Below is a small trained network, with its code and all its weights. Each question gives an input and a target symbol and asks what happens when units are switched off, that is, made to give their printed mean instead of their output.

import numpy as np


def w(rows, s, z=0):
    codes = np.array(rows[::2]) - 128.0
    scale = np.full(codes.shape[1], s)
    scale[-1] = z or s
    return codes * scale


def f(y):
    return y / 2 * (1 + np.tanh(0.7978845608 * (y + 0.044715 * y**3)))


def softmax(a):
    e = np.exp(a - a.max(-1, keepdims=True))
    return e / e.sum(-1, keepdims=True)


def log_softmax(a):
    a = a - a.max(-1, keepdims=True)
    return a - np.log(np.exp(a).sum(-1, keepdims=True))


def net(x, mask):
    ids = ['ΔΩαεητφ'.index(c) for c in x.split()]
    T = len(ids)
    res = E[ids] + P[:T]
    r = res
    for j in range(3):
        rows = slice(2 * j, 2 * j + 2)
        q, k, v = (r @ M[0][rows].T for M in (Q, K, V))
        z = softmax(np.where(np.tri(T) > 0, q @ k.T / 2**0.5, -1e9)) @ v
        o = O[0][rows]
        res = res + np.where(mask[j], z, o[:, -1]) @ o[:, :-1]
    y = f(res @ A[0][:, :-1].T + A[0][:, -1])
    res = res + np.where(mask[3:7], y, B[0][:, -1]) @ B[0][:, :-1]
    return log_softmax(res[-1] @ U[:, :-1].T + U[:, -1])


Q, K, V, O, A, B = {}, {}, {}, {}, {}, {}
E = w([
[82,97,210],'Δ',
[176,51,106],'Ω',
[193,170,174],'α',
[158,170,105],'ε',
[93,126,76],'η',
[151,200,118],'τ',
[251,43,174],'φ',
],0.023)
P = w([
[149,177,96],'0',
[134,163,101],'1',
[142,170,126],'2',
[141,159,149],'3',
[148,161,166],'4',
[160,167,184],'5',
[166,162,195],'6',
[164,169,213],'7',
[173,167,221],'8',
[173,162,235],'9',
[186,156,245],'10',
[185,141,254],'11',
[189,152,247],'12',
],0.0086)
Q[0] = w([
[8,95,87],'head 1',
[158,111,71],'head 1',
[173,148,199],'head 2',
[177,126,159],'head 2',
[163,197,16],'head 3',
[169,134,149],'head 3',
],0.018)
K[0] = w([
[115,173,2],'head 1',
[173,225,141],'head 1',
[61,126,158],'head 2',
[114,171,207],'head 2',
[158,68,74],'head 3',
[178,137,120],'head 3',
],0.018)
V[0] = w([
[153,53,126],'head 1',
[51,114,195],'head 1',
[114,77,210],'head 2',
[178,117,115],'head 2',
[168,76,81],'head 3',
[143,144,1],'head 3',
],0.011)
O[0] = w([
[148,10,144,181],'head 1',
[134,158,47,141],'head 1',
[172,62,45,255],'head 2',
[206,129,195,116],'head 2',
[144,1,199,104],'head 3',
[16,91,224,17],'head 3',
],0.0087,0.0094)
A[0] = w([
[115,41,62,3],'neuron 1',
[156,206,197,224],'neuron 2',
[133,255,47,122],'neuron 3',
[199,55,141,66],'neuron 4',
],0.0054,0.0047)
B[0] = w([
[176,225,224,154],'neuron 1',
[209,131,76,202],'neuron 2',
[94,178,111,255],'neuron 3',
[1,228,176,245],'neuron 4',
],0.0085,0.0071)
U = w([
[193,17,82,227],'Δ',
[189,152,82,150],'Ω',
[72,133,2,254],'α',
[49,174,82,127],'ε',
[77,225,108,28],'η',
[97,187,101,33],'τ',
[129,110,81,47],'φ',
],0.0083,0.0063)

Each question gives the input, a string of symbols that net reads in full, and the target symbol t.
The units are the heads (2 rows each of Q, K, V and O) and the neurons (one row each of A and B). Each row of codes is followed by its name. A weight is (code - 128) times the scale printed after its matrix; where a second scale follows, it is the last column's (O, A, B and U).
mask holds one flag per unit, heads first, then neurons. A switched-off unit (its flag False) gives its mean, the last column of its rows in O or B, instead of its output. The means were averaged over made-up inputs and are rounded, as every weight is.
A unit's drop is (log p(t) with every unit on - log p(t) with that unit switched off) / (log p(t) with every unit on - log p(t) with every unit switched off).
The circuit of an input: a set's keep is (log p(t) with only the set's units on - log p(t) with every unit switched off) / (log p(t) with every unit on - log p(t) with every unit switched off). Starting from all 7 units, units are removed one at a time, each time the one whose removal leaves the highest keep (on an exact tie, the one counted first), for as long as the keep stays at least 0.8.
units of the circuit, in order: the units of the circuit, biggest drop first
most important unit: the unit with the biggest drop
top k neurons: the k neurons with the biggest drops, biggest first
heads that matter: for each layer, one digit per head in row order, 1 if its drop is at least 0.15 and else 0, layers parted by /
drop of u: that unit's drop, to one decimal
input η α Ω Ω α α α α η α ε τ Ω, target Ω: units of the circuit, in order => head 3; head 1
input Ω Ω η ε α α α α τ Ω, target Ω: units of the circuit, in order => head 1; head 2
input Δ α α α α α α α τ τ, target α: top 3 neurons => neuron 3; neuron 1; neuron 4
input Ω α α φ Δ τ, target Δ: heads that matter => 001
input Ω α α α α α φ Ω φ η, target Δ: units of the circuit, in order => head 3; neuron 3
input α φ α ε φ τ Δ Δ α α Ω Ω, target α: most important unit => head 1
input Δ α α φ α Δ α α α Δ, target α: units of the circuit, in order => head 1; head 2
input α α α α Ω η, target Δ: units of the circuit, in order => head 3; neuron 4
input Ω Ω α φ Ω φ α Ω Ω α Δ φ, target Ω: top 2 neurons => neuron 4; neuron 1
input η φ Ω Δ Ω ε Ω α Ω, target α: top 2 neurons => neuron 2; neuron 4
input Δ Ω α, target Δ: top 2 neurons => neuron 4; neuron 3
input α Ω α Ω ε α Ω α φ τ, target Δ: drop of neuron 3 => 0.1
input Δ α Δ Ω τ Ω ε Δ ε η α α, target α: drop of neuron 3 => 0.2
input α τ τ, target η: drop of neuron 3 => 0.1
input α η ε η, target ε: drop of neuron 1 => 0.0
input φ φ α, target Δ: top neuron => neuron 3
input τ Ω τ Δ, target Δ: top 2 neurons => neuron 3; neuron 4
